Below is a small trained network, with its code and all its weights. Each question gives an input and a class and asks what happens when units are switched off, that is, made to give their printed mean instead of their output.

import numpy as np


def w(rows, s, z=0):
    codes = np.array(rows[::2]) - 128.0
    scale = np.full(codes.shape[1], s)
    scale[-1] = z or s
    return codes * scale


def f(y):
    return y / 2 * (1 + np.tanh(0.7978845608 * (y + 0.044715 * y**3)))


def log_softmax(a):
    a = a - a.max(-1, keepdims=True)
    return a - np.log(np.exp(a).sum(-1, keepdims=True))


def net(x, mask):
    res = np.array(x, float).reshape(1, 4) / 4 @ E
    y = f(res @ A[0][:, :-1].T + A[0][:, -1])
    res = res + np.where(mask, y, B[0][:, -1]) @ B[0][:, :-1]
    return log_softmax(res[-1] @ U[:, :-1].T + U[:, -1])


A, B = {}, {}
E = w([
[80,180,104,227,175],'x0',
[126,129,126,126,127],'x1',
[56,112,251,112,138],'x2',
[134,72,108,102,211],'x3',
],0.013)
A[0] = w([
[166,165,63,161,89,95],'n0',
[116,119,114,214,204,100],'n1',
[146,158,117,136,2,52],'n2',
[90,168,127,175,73,95],'n3',
[159,93,63,83,152,87],'n4',
[124,145,178,110,78,25],'n5',
[133,150,76,167,97,14],'n6',
[89,144,167,187,164,81],'n7',
[88,107,160,108,190,68],'n8',
[101,115,170,166,193,38],'n9',
[164,129,100,59,127,157],'n10',
[99,148,87,196,194,10],'n11',
[131,114,160,47,46,55],'n12',
[179,128,127,110,150,99],'n13',
[97,102,197,94,159,15],'n14',
],0.018,0.013)
B[0] = w([
[178,167,241,132,141,251],'n0',
[199,149,208,144,97,218],'n1',
[253,63,106,111,142,231],'n2',
[15,160,111,111,135,198],'n3',
[43,89,22,122,134,209],'n4',
[60,166,188,133,118,161],'n5',
[99,168,200,203,100,175],'n6',
[17,134,91,130,131,190],'n7',
[213,165,159,160,97,184],'n8',
[21,181,169,136,136,171],'n9',
[116,64,43,103,131,228],'n10',
[234,56,64,91,144,192],'n11',
[167,202,222,184,129,232],'n12',
[70,104,111,62,125,153],'n13',
[242,68,69,102,143,194],'n14',
],0.021,0.014)
U = w([
[197,123,105,131,158,146],'0',
[112,242,175,181,133,209],'1',
[1,184,74,139,158,3],'2',
],0.0098,0.0046)

Each question gives the input, the list of numbers given to net, and the class t.
The units are the neurons (one row each of A and B). Each row of codes is followed by its name. A weight is (code - 128) times the scale printed after its matrix; where a second scale follows, it is the last column's (A, B and U).
mask holds one flag per neuron, in row order. A switched-off neuron (its flag False) gives its mean, the last column of its row in B, instead of its output. The means were averaged over made-up inputs and are rounded, as every weight is.
A unit's drop is (log p(t) with every unit on - log p(t) with that unit switched off) / (log p(t) with every unit on - log p(t) with every unit switched off).
The circuit of an input: a set's keep is (log p(t) with only the set's units on - log p(t) with every unit switched off) / (log p(t) with every unit on - log p(t) with every unit switched off). Starting from the 12 units with the biggest drops (on a tie, the unit counted first), units are removed one at a time, each time the one whose removal leaves the highest keep (on an exact tie, the one counted first), for as long as the keep stays at least 0.8.
circuit, biggest first: the units of the circuit, biggest drop first
k most important neurons: the k neurons with the biggest drops, biggest first
drop of u: that unit's drop, to one decimal
input [-5,0,-6,2], class 2: circuit, biggest first	(n4)
input [3,-1,4,6], class 1: 2 most important neurons	(n9; n2)
input [-7,-2,1,-4], class 1: 2 most important neurons	(n12; n5)
input [1,-5,4,8], class 1: 4 most important neurons	(n9; n2; n11; n10)
input [-7,2,4,-5], class 1: 3 most important neurons	(n12; n5; n11)
input [1,5,6,7], class 1: 4 most important neurons	(n9; n2; n11; n10)
input [-5,-3,8,-1], class 1: 4 most important neurons	(n12; n5; n2; n11)
input [-7,-8,6,-5], class 1: 2 most important neurons	(n12; n5)
input [-2,1,4,-1], class 1: 2 most important neurons	(n2; n11)
input [0,-7,0,8], class 2: 2 most important neurons	(n2; n4)
input [3,3,-8,-6], class 1: 2 most important neurons	(n6; n0)
input [3,-7,3,8], class 1: 2 most important neurons	(n9; n2)
input [1,-8,1,1], class 1: drop of n3	0.3
input [8,2,5,-3], class 2: circuit, biggest first	(n7)
input [2,6,2,4], class 1: drop of n2	0.2
input [6,6,3,-2], class 2: drop of n7	0.1
